Where the symbols take the nodes:
z856: ξ>z607, β>z580, ρ>z472, η>z66, ε>z686, σ>z653
z386: ξ>z112, β>z377, ρ>z25, η>z649, ε>z526, σ>z329
z380: ξ>z70, β>z852, ρ>z938, η>z685, ε>z525, σ>z214
z526: ξ>z153, β>z386, ρ>z649, η>z534, ε>z605, σ>z832
z755: ξ>z727, β>z519, ρ>z165, η>z836, ε>z40, σ>z938
z832: ξ>z805, β>z329, ρ>z386, η>z526, ε>z220, σ>z359
z246: ξ>z620, β>z858, ρ>z756, η>z263, ε>z472, σ>z120
z483: ξ>z66, β>z607, ρ>z82, η>z522, ε>z810, σ>z962
z529: ξ>z246, β>z605, ρ>z620, η>z361, ε>z607, σ>z564
z609: ξ>z832, β>z671, ρ>z805, η>z648, ε>z274, σ>z534
z852: ξ>z147, β>z389, ρ>z505, η>z938, ε>z380, σ>z727
z633: ξ>z61, β>z135, ρ>z617, η>z646, ε>z165, σ>z138
z555: ξ>z115, β>z41, ρ>z686, η>z135, ε>z138, σ>z200
z153: ξ>z649, β>z112, ρ>z880, η>z359, ε>z858, σ>z805
z836: ξ>z852, β>z165, ρ>z147, η>z70, ε>z510, σ>z755
z138: ξ>z866, β>z555, ρ>z135, η>z633, ε>z519, σ>z212
z880: ξ>z19, β>z956, ρ>z525, η>z329, ε>z359, σ>z112
z389: ξ>z646, β>z61, ρ>z212, η>z505, ε>z852, σ>z884
z727: ξ>z165, β>z884, ρ>z389, η>z852, ε>z214, σ>z887
z115: ξ>z686, β>z962, ρ>z483, η>z810, ε>z866, σ>z139
z61: ξ>z617, β>z810, ρ>z200, η>z212, ε>z389, σ>z866
z671: ξ>z329, β>z19, ρ>z600, η>z805, ε>z609, σ>z649
z200: ξ>z139, β>z522, ρ>z41, η>z555, ε>z212, σ>z810
z600: ξ>z377, β>z22, ρ>z803, η>z112, ε>z805, σ>z19
z70: ξ>z938, β>z147, ρ>z887, η>z79, ε>z22, σ>z836
z756: ξ>z609, β>z359, ρ>z832, η>z220, ε>z263, σ>z858
z41: ξ>z962, β>z653, ρ>z856, η>z686, ε>z555, σ>z522
z887: ξ>z519, β>z749, ρ>z884, η>z727, ε>z79, σ>z147
z135: ξ>z810, β>z686, ρ>z520, η>z617, ε>z633, σ>z555
z858: ξ>z534, β>z153, ρ>z359, η>z756, ε>z246, σ>z648
z803: ξ>z40, β>z79, ρ>z214, η>z956, ε>z112, σ>z22
z607: ξ>z472, β>z529, ρ>z361, η>z82, ε>z483, σ>z95
z866: ξ>z135, β>z115, ρ>z810, η>z61, ε>z884, σ>z423
z139: ξ>z41, β>z343, ρ>z962, η>z115, ε>z423, σ>z520
z884: ξ>z633, β>z866, ρ>z61, η>z389, ε>z727, σ>z749
z359: ξ>z671, β>z880, ρ>z329, η>z832, ε>z756, σ>z153
z472: ξ>z361, β>z246, ρ>z263, η>z254, ε>z66, σ>z580
z423: ξ>z555, β>z139, ρ>z115, η>z866, ε>z749, σ>z617
z112: ξ>z25, β>z803, ρ>z956, η>z880, ε>z153, σ>z600
z519: ξ>z884, β>z138, ρ>z633, η>z165, ε>z755, σ>z505
z263: ξ>z274, β>z756, ρ>z220, η>z564, ε>z254, σ>z246
z214: ξ>z836, β>z727, ρ>z852, η>z380, ε>z956, σ>z79
z40: ξ>z214, β>z755, ρ>z836, η>z510, ε>z25, σ>z685
z220: ξ>z648, β>z832, ρ>z526, η>z605, ε>z564, σ>z756
z361: ξ>z263, β>z620, ρ>z274, η>z597, ε>z82, σ>z529
z79: ξ>z755, β>z887, ρ>z727, η>z214, ε>z803, σ>z70
z19: ξ>z525, β>z510, ρ>z22, η>z600, ε>z671, σ>z25
z25: ξ>z956, β>z40, ρ>z510, η>z19, ε>z649, σ>z377
z377: ξ>z803, β>z685, ρ>z40, η>z25, ε>z386, σ>z525
z525: ξ>z22, β>z380, ρ>z685, η>z377, ε>z329, σ>z956
z938: ξ>z887, β>z505, ρ>z519, η>z755, ε>z685, σ>z852
z649: ξ>z880, β>z25, ρ>z19, η>z671, ε>z534, σ>z386
z617: ξ>z200, β>z520, ρ>z139, η>z423, ε>z646, σ>z135
z165: ξ>z389, β>z633, ρ>z646, η>z147, ε>z836, σ>z519
z564: ξ>z120, β>z220, ρ>z605, η>z529, ε>z95, σ>z263
z648: ξ>z526, β>z805, ρ>z153, η>z858, ε>z120, σ>z609
z522: ξ>z343, β>z82, ρ>z653, η>z41, ε>z200, σ>z483
z962: ξ>z856, β>z95, ρ>z607, η>z483, ε>z115, σ>z343
z212: ξ>z423, β>z200, ρ>z555, η>z138, ε>z505, σ>z61
z534: ξ>z359, β>z649, ρ>z671, η>z609, ε>z620, σ>z526
z749: ξ>z138, β>z423, ρ>z866, η>z884, ε>z887, σ>z646
z685: ξ>z79, β>z938, ρ>z755, η>z40, ε>z377, σ>z380
z580: ξ>z529, β>z120, ρ>z246, η>z472, ε>z856, σ>z597
z597: ξ>z564, β>z274, ρ>z120, η>z580, ε>z653, σ>z361
z810: ξ>z520, β>z483, ρ>z522, η>z200, ε>z61, σ>z115
z22: ξ>z685, β>z70, ρ>z79, η>z803, ε>z600, σ>z510
z147: ξ>z505, β>z646, ρ>z749, η>z887, ε>z70, σ>z165
z956: ξ>z510, β>z214, ρ>z380, η>z525, ε>z880, σ>z803
z82: ξ>z254, β>z361, ρ>z597, η>z653, ε>z522, σ>z607
z620: ξ>z756, β>z534, ρ>z609, η>z274, ε>z361, σ>z605
z686: ξ>z483, β>z856, ρ>z66, η>z520, ε>z135, σ>z41
z66: ξ>z82, β>z472, ρ>z254, η>z343, ε>z520, σ>z856
z605: ξ>z858, β>z526, ρ>z534, η>z620, ε>z529, σ>z220
z254: ξ>z597, β>z263, ρ>z564, η>z95, ε>z343, σ>z472
z343: ξ>z653, β>z254, ρ>z95, η>z962, ε>z139, σ>z66
z95: ξ>z580, β>z564, ρ>z529, η>z607, ε>z962, σ>z254
z653: ξ>z95, β>z597, ρ>z580, η>z856, ε>z41, σ>z82
z120: ξ>z605, β>z648, ρ>z858, η>z246, ε>z580, σ>z274
z805: ξ>z386, β>z600, ρ>z112, η>z153, ε>z648, σ>z671
z505: ξ>z749, β>z212, ρ>z138, η>z519, ε>z938, σ>z389
z329: ξ>z600, β>z525, ρ>z377, η>z386, ε>z832, σ>z880
z274: ξ>z220, β>z609, ρ>z648, η>z120, ε>z597, σ>z620
z646: ξ>z212, β>z617, ρ>z423, η>z749, ε>z147, σ>z633
z510: ξ>z380, β>z836, ρ>z70, η>z22, ε>z19, σ>z40
z520: ξ>z522, β>z66, ρ>z343, η>z139, ε>z617, σ>z686

The rows follow the links: the fewer symbols apart two nodes are, the more alike their rows tend to be.

Each row is also shifted at random along 5 hidden directions that mean nothing.

One row for each node, in no order:
Each row is one node's numbers.
r1:   41   -14    71   -53   -12    -3    -1   -58    49   -16   -43   -52    52   -26   -36    24   -38    -8    48    42    33   -77    11    19    72   -30    31   -62    -4   -75   -66
r2:   48    10   -46   -24   -26    42    42    -4     1   -37    17    -4   -42    68   -54    23    13   -16     3   -56   -71   -22    -8    10    26   -33   -15     5    32   -18   -28
r3:   63   -39    88     7   -11     0     4   -44    31   -18   -60   -68    45   -22    32    37   -19     9    18    45    31   -45    11    32    46   -11    25   -38    -8   -44   -32
r4:  134    13    25    31   -23    55    31   -11   -14    27    52   -35   -27   -18    -9   -36   -71     4     4    -8   -41   -34    17    35     1    56   -21    53    19    75     9
r5: -111   -67    14    64   -29    42   -16   -39   -16    -4    -2   -61    45     4    82   -34   -44    98    15    -8    -9   -40    37    71    59   -35   -41   -40   -33   -13   -25
r6:    6   -62   -97    -7    35     1   -33     4   -76    48    68    48    26    45    -3   -16    42    23   -41   -51   -11    47    16   -53   -70    15    -6   -45    -2    83    56
r7:   59   -57    82    66   -15     9   -29    10    48   -49   -10   -80    -4    -6    59    29    -3    43    -3    51     2     3    17    30    16   -12     6   -48    -6   -12   -41
r8:   23    28   -90   -47     4    16    38   -11   -69    25   -46    78    37    34     3   -56    -1   -32    10   -71   -27     3   -18   -23     9   -38   -39    37     2   -19    16
r9:    1   -28  -108   -67    -7    46    26   -85   -76    48    16    54    68    73   -20   -34     9    17    -2  -100   -29   -48    27     9    14   -41    -7   -43   -12    -5    12
r10:  -69   -31    62    64    20   -35   -49   -24   -13    61    31   -19    40   -59    60     2     6    48   -26    44    64     5    43    23   -52    71    41    -5   -22    56    51
r11:   77   -39     4     0    -4    61    10   -30   -56    46    15   -40    26   -32   -17   -43   -94     4    30    -9   -34   -50    -7     2    41    24   -44   -23     6    54   -19
r12:   25     1   -34    51   -27    71    46    61     6   -78    13   -36   -95    66    -1    25     4    -6   -12   -54   -96    13   -31    19    20   -20   -50    36    45    13   -28
r13:   19   -30    89    14    20   -45   -13   -24     0    38   -54   -23    68   -72    25    30   -10   -19     9    62    69   -22    -2   -12     2    45    43   -29    -9    -7     3
r14:  -23    32    23    -5   -10    31    25    11   -10    26    31   -37   -32   -60   -55   -25   -84   -31    51    17   -29   -52   -38    -8    47    46   -38    43    24    26   -12
r15:   67   -49    89    44    14   -32   -16    17     9   -11   -74   -46    41   -62    54    21   -18   -19    -4    69    50    -1   -16   -22    24    14     8   -29    -8   -19   -21
r16:   39     5    22    30   -24    39    24   -27   -29    26   -36   -24    30   -40    49   -87   -96    14    46     3   -22   -30    -2    34    62     6   -61    57   -16    22   -10
r17:  -60     4    69    65   -38    21   -10     9    71   -49    33   -71   -47    -4    43     2   -15    75    14    33   -16    -2    31    74    23   -11    -8    21   -12   -17   -23
r18:   18    40   120    12   -14   -23     3    -9    80   -11    22   -63   -24   -43   -16    62    -4    -7     5    70    32   -35    19    45     3    41    69    21     5   -11    -8
r19:  -36    41    25     2   -14    39    29   -14   -19    50    76   -45   -35   -42   -59    -1   -66   -24    22   -10   -43   -59   -14    22    11    73   -14    55    26    69    16
r20:   -1    21   -81   -43    36   -22     3   107   -26   -33   -45    60   -50   -12   -64    -6     8   -92    19    -1   -18    66  -106  -130    -3   -31   -43    -3    24   -23   -15
r21:   10    21    15   -47    28   -71   -58    12    48    15     7    39    26   -53   -20   -35     3    -4    27    82    78    32    -3   -41   -29   -10    29   -26   -41   -31     7
r22:   76    35    38   -41   -28    16     1   -19    58   -20   -15   -34     0   -35   -20   -53   -82    11    76    49     0   -38    -7    26    67   -49   -27    -5   -18   -55   -61
r23:  -93    -1    58   -37    -9    -2    -3   -45    45    -1   -10   -49    29   -23   -28    16   -41    10    56    30    17   -79     9    23    72   -17    16   -40   -11   -56   -51
r24:    3   -28  -104    -7   -14    53     0    18   -19   -39    57    18   -48    87    -4   -36    17    41    -2   -69   -79    35     2     3    -3   -58   -53   -17     5     1   -15
r25:   66     0   -10   -32    26   -34    -9     9    10    -4    25    32   -12    44   -45    69    98   -30   -45    -7    17    34    14   -26   -70    23    63   -16    11    15    32
r26: -120   -64    29    46    35   -42   -38    15   -41    31   -73     8    77   -65    87   -14    -7     5    -1    42    73    25   -33   -46    16     2   -10   -42   -25    -9     8
r27:  -67   -20    91    64    10   -21   -37    25    44   -12    38   -61   -29   -53    25    50     8    24   -21    67    30    13    14    10   -25    55    34    -9    -1    30    12
r28:   -4     5  -101   -33    -1    30    24   -32   -57    28     7    69    22    51     5   -47     4     6    -4   -78   -30     6    18    -6    -9   -29   -37    11    -4    20    20
r29:   26     3   -19   -26    13   -51   -13     1    23   -33  -103    55    51    20    42    -1    54   -10    -8    11    60    41     3    -9    -3   -75    19   -28   -24   -87   -12
r30:  -34   -45   -42   -25    47   -32    -8    21   -52     5   -24    31    27    25   -40    74    77   -60   -40   -29    15    24   -36   -72   -29     4    26   -64    22    -6    16
r31:   72   -16   -45   -10    39   -24    20    72   -47   -11   -78    51    -2    11    -5    20    33   -86   -24    -7    -3    52   -77   -92   -24   -11   -19    -6    26    -5     7
r32:   54     3   -27   -28    24   -28    31     4   -56    16   -85    62    48    14    -8    45    51   -89   -35   -37    34    11   -37   -50   -31    19    25     9    32   -10    34
r33:  -82    -1    -9    18    20   -25    27     1   -43    24   -28    43    19    23    16    78    87   -44   -73   -52    15    16     1   -15   -50    52    39    23    19    24    70
r34:    5   -30   -19    52     0   -26    -6    39     0   -54   -90    30     7    56    89    41    90     3   -63   -27    20    68     0    -1   -29   -46    10    -4    -1   -43     6
r35:  114   -24   -40   -44    38   -34    -3    -5   -46    36   -14    57    36    22   -41    34    58   -56   -33   -18    28    19   -11   -60   -53    32    35   -37    21    18    27
r36:  -88    35     4   -26    24   -75   -44     6    35    12   -22    50    14   -30    14   -18    26     7     7    41    64    30     6   -17   -27   -28    23    -8   -29   -43    13
r37:   18     3     0     6    -2   -46    -8   -10    22   -32   -82    49    37    40    65    12    76    15   -36   -14    47    44    25    19   -24   -54    34    -1   -22   -74     8
r38:   28    13    21   -38    -3    38    64   -18   -32    21    -5   -37   -12   -23   -82    45   -57   -81    25   -27   -45   -84   -45   -15    49    45    -9    21    55    13   -19
r39:  -53    10    16    48     6   -50   -20    25     1     0  -100    44    50   -38   117   -46     7    23     0    32    61    55    -2    -3    -5   -27   -14    44   -39   -33    17
r40:   23   -30    75    29    20   -38   -45   -22    10    41    45   -28    28   -50    23    10     1    34   -18    67    61     9    41    12   -44    65    51   -29   -31    42    31
r41:  -21     2    22    16    15   -60   -43    20     5    11   -54    29    43   -59    66   -37    -5    10    -1    57    69    41    -6   -25   -15    -6    11    -7   -37   -20    11
r42:  -73    53    28    21   -22    31    23   -24    11    26    18   -33   -16   -45    11   -62   -93    27    48    10   -17   -48    10    48    49    18   -40    75   -13    11    -2
r43:  -78    57    21    65   -42    70    96    27   -15   -36   -13   -36   -76    20    19    47    -7   -41   -24   -72   -85   -39   -26    48    30    45   -33   131    50    28    15
r44:  -75    58    69     1   -40    12    13   -55    64     7    37   -41    -4   -25     2   -18   -44    45    26    15     5   -66    50    86    26    16    12    47   -18   -23    -6
r45:   40    17   -42   -29    21   -17    23   -17   -67    55   -24    65    33    13   -16    16    39   -56   -36   -40    15     8   -11   -33   -53    44    26    29    14    28    55
r46:   90    40    17     7   -29    64    60   -45    -9    18    55   -38   -39    25   -41    19   -18   -20    -7   -48   -61   -62    31    59    -4    62     9    62    35    58    14
r47:  -43   -31     4   -10     5    50    18    62   -16   -30    21   -64   -65   -24   -89    37   -53   -63    31     6   -65   -34   -83   -73    59    20   -43   -30    47    24   -47
r48:  -68    -6  -112   -19    -3    31    16   -62   -76    45    15    59    38    66    12   -41    11    34   -15   -97   -37   -15    34    17     1   -14   -26     7    -9    24    39
r49:  -50    14    87   -28   -12    -3     4   -35    57   -14   -26   -59    19   -34   -31    49   -22    -2    37    43    34   -77     6    25    56     5    34   -27     4   -60   -38
r50:   -6    73    64   -57    28   -81   -19   -13    44    42   -26    40    35   -90   -40     0   -15   -45    30    85    96   -15    -8   -30   -10    35    55    32   -13   -31    29
r51:   20     9    15    28   -26    44    -1    -7     3     7    32   -34   -11   -31    21   -82   -89    49    47    13   -24   -22     9    40    34    -2   -65    21   -16    31   -18
r52:   51    15   109    29   -10   -24   -12    34    79   -43   -32   -61   -37   -44    -5    44   -11   -23    11    84    21    -7   -21    -1    18    17    30     9     6   -26   -29
r53:  -30   -14    -8    -5     7   -46    14    20    -6   -53  -153    43    50    25    53    49    74   -55   -33   -21    38    30   -36   -33    17   -65    14   -16     7  -101   -20
r54:  -53    44   -84     1    13    -3    18    84   -37   -12    -1    66   -62     6   -17   -28     7   -46    -3   -34   -37    59   -64   -62   -27    -6   -46    63    16    13    22
r55:  -41    29    69    15    24   -62   -46    36    48    12    49   -11   -27   -79   -12     7    -5    -6     5    93    59    35    -9   -26   -38    55    38    19   -15    26    18
r56:   86   -56   -20    27     8   -13     3    24   -29   -37   -90    36    41    56    60    42    85   -25   -59   -28    23    60   -10   -25   -28   -37    17   -36    11   -33    -3
r57:  107    17   -55    25    19    -3     3    57   -31    -2     6    62   -33    24    14   -25    32   -25   -38   -24   -17    74   -14   -41   -71    14   -17    38    13    48    40
r58:  -69   -15   -22    10    26   -62   -88    60    44   -22    51    24   -22   -20    20   -35    27    60    -2    64    46    84     8   -46   -36   -33     8   -48   -42   -14     0
r59:  -10     9    55   -12    29   -72   -44     6    21    43    -2     8    31   -78   -17     0   -13    -9    11    81    81     6     4   -28   -22    41    41   -20   -20     6    18
r60:   -1    23    24    12   -11    50    63    31   -18    -8   -40   -41   -36   -37   -40    15   -72   -86    29    -8   -54   -51   -78   -33    63    34   -37    50    46    21   -32
r61:  -34    39   -92     4   -18    36    34    27   -20   -33     0    42   -45    60    16   -42    12     9    -3   -75   -67    35   -20    12    -3   -44   -61    68     8    -4     5
r62:  122    26    33    -2   -22    43    24   -36   -15    36     5   -19    15   -48    -6   -71  -107    -1    48    11   -13   -45     6    25    35    28   -38    32    -6    35   -15
r63:   59    29     1    35   -16   -38   -26     5    54   -45    -8    47   -19    55    72   -23    84    58   -47     9    35    79    53    44   -73   -39    26    32   -33   -29    30
r64:  -40   -12   -62   -20   -16    57    44     1   -18   -40     0     1   -33    68   -28    16    10   -15     2   -72   -72   -20   -18     4    39   -40   -38   -12    28   -19   -36
r65:  -12    36    -4     0    -2   -53   -38     3    46   -20    -6    51     6    13    58   -24    46    50   -15    29    54    57    45    25   -48   -36    22    21   -41   -41    29
r66:   80     7    -3     6     0   -43    -1    49    44   -81  -111    44     2    34    47    18    76   -20   -23    21    31    67   -26   -32    -4   -81     8   -11    -5  -100   -36
r67:  -38    -7   -48    11   -23    68    57    64   -15   -87   -54   -28   -67    53   -17    35    -5   -40     6   -55   -87     0   -68   -20    69   -56   -66     6    47   -38   -61
r68:   79   -18    91    -1   -20     5   -12   -61    63    -1    26   -63    23   -11     1    24   -11    51    12    46    27   -47    64    67    11     8    48   -45   -14   -17   -25
r69:   26   -30     1     4   -11    28   -47    -8    43   -15    88   -57   -22   -11   -13   -70   -70    87    61    45   -23   -17    29    25    31   -39   -40   -50   -39    15   -44
r70:  -34    38   -70   -51    30   -20    27    38   -54    21   -42    78    -7    -4   -43   -13     4   -84     5   -36    -6    17   -64   -80    -4    -1   -27    34    20    -3    12
r71:    0   -11     9   -40   -13    25   -21   -34    26    12    62   -39     7   -31   -43   -60   -86    41    65    32    -9   -44     3     9    58   -24   -24   -42   -22    -3   -38
r72:  -55    37     7   -49    18   -54     5   -18    20    -7     4    41    -7    29   -48    87   101   -45   -42   -14    33     9    13    -9   -54    22    83    18    20   -29    37
r73:   22    -2   -25   -23   -12    60    20   -11    11   -10   121   -40   -78    56   -96    43     9     5    -1   -45   -81   -33    20    31    -9    19    17   -15    36    50    -9
r74:  -61   -52   -13    41    14   -13    17    15   -55   -21  -113    36    51    47    84    64    93   -23   -66   -55    22    40   -13   -11   -16   -25    15    -8    18   -29    20
r75:  -68    59    -1   -22    10   -64   -38    -8    51     5    13    56     4   -16     4   -15    43    21    -6    35    71    36    30     1   -41    -8    38    21   -43   -41    22
r76:   41    56   -72   -18    -3     9    43    -7   -53    32   -42    95    27    26    15   -60     0   -33   -14   -62   -11    10    -5    -5   -21    -4   -32    81    -2    14    36
r77:    3    54   -55   -81   -19    33    59   -35   -11   -14   -10    29   -17    46   -89    20     4   -49    25   -63   -36   -51   -20     2    32   -35    -4    21    32   -44   -23
r78:   68   -44   -96   -85    -7    49    12   -90   -49    28    51    27    54    92   -63   -15     7    25     4   -78   -39   -40    42    20    12   -47    -2   -85    -2     2   -14
r79:   -9    -9     3   -30     5    40     8   -41   -29    54    30   -27    24   -51   -45   -44  -100    -2    52     9   -15   -69   -12    -5    55    15   -30   -14    -3    35   -23
r80:   43   -24     2    17   -10    57    55    23   -36   -21   -31   -46   -29     5   -26    24   -36   -46     1   -41   -69   -38   -52   -20    51    11   -38     6    52    18   -43
r81:  -26    35   -88   -69    15    -3    31   -12   -67    27   -57    85    41    12   -37   -36    -5   -62    12   -58     1   -13   -43   -52    17   -24   -26    16     8   -22    23
r82:  101    32   128    -4    -5   -32     7   -27    54     5   -41   -44    21   -62    -3    44   -18   -37    13    69    65   -35    16    27     5    51    66    22    -1   -23    -4
r83:  -88    -7    17    84   -44    40   -16    35    53   -48    49   -65   -62    -9    72   -53   -44    98    22    18   -44    14    22    71    37   -28   -55    30   -23     9   -26
r84:  110    -4    12    -4   -32    62    83   -45   -50     2   -53   -22    23    33    -5    22   -29   -53    -5   -70   -54   -68   -10    43    48    15   -12    41    40    10   -10
r85:  -22    13   -13     8     2   -55   -42    35    41   -45   -44    42     0    20    53   -17    61    31   -13    27    43    64     1    -8   -25   -59     8    -3   -36   -59    -4

Some nodes, each with its row:
z165 r75
z423 r13
z25 r6
z386 r8
z649 r28
z580 r62
z220 r43
z41 r1
z858 r12
z686 r49
z803 r35
z274 r80
z40 r33
z884 r21
z607 r42
z254 r16
z525 r45
z200 r52
z887 r85
z510 r30
z147 r65
z555 r82
z956 r31
z377 r57
z389 r39
z617 r15
z472 r79
z534 r64
z755 r66

Row, symbols taken left to right, then the row they reach:
r3 σ σ ε: r27
r71 ξ ρ: r4
r11 ε η: r69
r55 ε ξ: r41
r34 ρ ρ ξ: r26
r38 σ β: r2
r53 σ σ: r37
r40 η η η: r59
r44 β: r51
r61 η ε ε: r47
r25 ξ ε ρ: r74
r63 β σ ρ: r10
r7 ξ ε ρ: r68

